Below are the code and all the weights of a small trained network. Each question names an input and a class and asks about switching units off, where a switched-off unit gives its printed mean instead of its output.

import numpy as np


def w(rows, s, z=0):
    codes = np.array(rows[::2]) - 128.0
    scale = np.full(codes.shape[1], s)
    scale[-1] = z or s
    return codes * scale


def f(y):
    return y / 2 * (1 + np.tanh(0.7978845608 * (y + 0.044715 * y**3)))


def log_softmax(a):
    a = a - a.max(-1, keepdims=True)
    return a - np.log(np.exp(a).sum(-1, keepdims=True))


def net(x, mask):
    res = np.array(x, float).reshape(1, 7) / 4 @ E
    y = f(res @ A[0][:, :-1].T + A[0][:, -1])
    res = res + np.where(mask, y, B[0][:, -1]) @ B[0][:, :-1]
    return log_softmax(res[-1] @ U[:, :-1].T + U[:, -1])


A, B = {}, {}
E = w([
[114,137,138,120],'x0',
[129,128,127,128],'x1',
[126,129,130,127],'x2',
[134,124,124,132],'x3',
[128,109,47,23],'x4',
[116,9,194,110],'x5',
[20,104,86,181],'x6',
],0.011)
A[0] = w([
[142,144,148,116,127],'n0',
[138,116,35,84,73],'n1',
[140,210,100,159,81],'n2',
[100,89,94,35,105],'n3',
[20,90,49,198,24],'n4',
[189,143,160,116,32],'n5',
[104,14,188,93,57],'n6',
[130,134,186,247,71],'n7',
[124,153,101,138,30],'n8',
[216,157,175,100,26],'n9',
[60,116,101,169,15],'n10',
[126,176,102,142,68],'n11',
[106,136,146,112,5],'n12',
[118,191,69,113,128],'n13',
[73,112,80,172,33],'n14',
[129,233,52,166,64],'n15',
[99,39,161,124,64],'n16',
[129,148,111,139,67],'n17',
[133,190,101,149,77],'n18',
[146,85,111,149,200],'n19',
[77,118,102,151,36],'n20',
[126,76,142,109,96],'n21',
[131,135,113,137,39],'n22',
[105,108,61,59,171],'n23',
[79,101,62,64,143],'n24',
[118,170,205,253,119],'n25',
[199,152,159,93,17],'n26',
[154,150,156,81,82],'n27',
[137,190,93,153,72],'n28',
],0.014,0.0024)
B[0] = w([
[135,141,123,115,139],'n0',
[110,158,81,171,194],'n1',
[124,106,174,153,186],'n2',
[125,158,80,172,211],'n3',
[149,129,137,4,223],'n4',
[119,136,124,72,167],'n5',
[143,90,210,179,237],'n6',
[118,157,57,182,225],'n7',
[130,122,144,131,139],'n8',
[140,125,112,34,198],'n9',
[135,138,135,63,175],'n10',
[140,117,155,142,157],'n11',
[135,118,122,122,122],'n12',
[135,108,160,160,187],'n13',
[132,133,137,67,172],'n14',
[139,85,194,161,217],'n15',
[148,88,190,162,204],'n16',
[134,122,137,134,134],'n17',
[121,106,162,145,170],'n18',
[104,144,163,134,148],'n19',
[130,130,129,85,158],'n20',
[114,112,155,144,167],'n21',
[135,122,130,129,125],'n22',
[110,160,77,170,209],'n23',
[120,147,59,152,206],'n24',
[106,166,39,182,248],'n25',
[107,142,135,52,183],'n26',
[140,129,106,93,162],'n27',
[134,103,162,146,173],'n28',
],0.035,0.014)
U = w([
[97,164,71,184,209],'0',
[143,59,243,173,7],'1',
[140,135,145,1,175],'2',
],0.0092,0.0018)

Each question gives the input, the list of numbers given to net, and the class t.
The units are the neurons (one row each of A and B). Each row of codes is followed by its name. A weight is (code - 128) times the scale printed after its matrix; where a second scale follows, it is the last column's (A, B and U).
mask holds one flag per neuron, in row order. A switched-off neuron (its flag False) gives its mean, the last column of its row in B, instead of its output. The means were averaged over made-up inputs and are rounded, as every weight is.
A unit's drop is (log p(t) with every unit on - log p(t) with that unit switched off) / (log p(t) with every unit on - log p(t) with every unit switched off).
The circuit of an input: a set's keep is (log p(t) with only the set's units on - log p(t) with every unit switched off) / (log p(t) with every unit on - log p(t) with every unit switched off). Starting from the 12 units with the biggest drops (on a tie, the unit counted first), units are removed one at a time, each time the one whose removal leaves the highest keep (on an exact tie, the one counted first), for as long as the keep stays at least 0.8.
units of the circuit, in order: the units of the circuit, biggest drop first
k most important neurons: the k neurons with the biggest drops, biggest first
drop of u: that unit's drop, to one decimal
input [-8,-3,8,5,5,8,-5], class 1: units of the circuit, in order	(n6)
input [-2,-2,8,-3,-2,5,5], class 1: 3 most important neurons	(n6 n16 n9)
input [-3,-4,8,-8,2,-7,-7], class 1: 3 most important neurons	(n15 n4 n2)
input [-6,-5,-3,-8,1,-7,-8], class 2: 3 most important neurons	(n9 n26 n6)
input [-4,-1,5,-4,-3,4,0], class 1: 2 most important neurons	(n6 n24)
input [-3,4,-3,-8,-4,7,7], class 1: 3 most important neurons	(n6 n16 n9)
input [1,-2,-1,-1,-7,-4,-8], class 2: 3 most important neurons	(n9 n26 n5)
input [-6,-7,-8,7,4,4,-5], class 2: 4 most important neurons	(n25 n7 n9 n26)
input [3,-8,-8,-1,-8,6,-7], class 0: 2 most important neurons	(n25 n7)
input [2,7,-3,4,0,-7,5], class 1: drop of n24	0.0
input [-6,3,6,3,-5,6,8], class 2: drop of n4	1.5
input [-2,-6,-4,-1,6,-8,-2], class 1: drop of n15	0.6
input [-5,-3,1,6,-6,1,8], class 2: drop of n4	1.7
input [-2,1,-7,2,-4,-3,8], class 2: units of the circuit, in order	(n4)
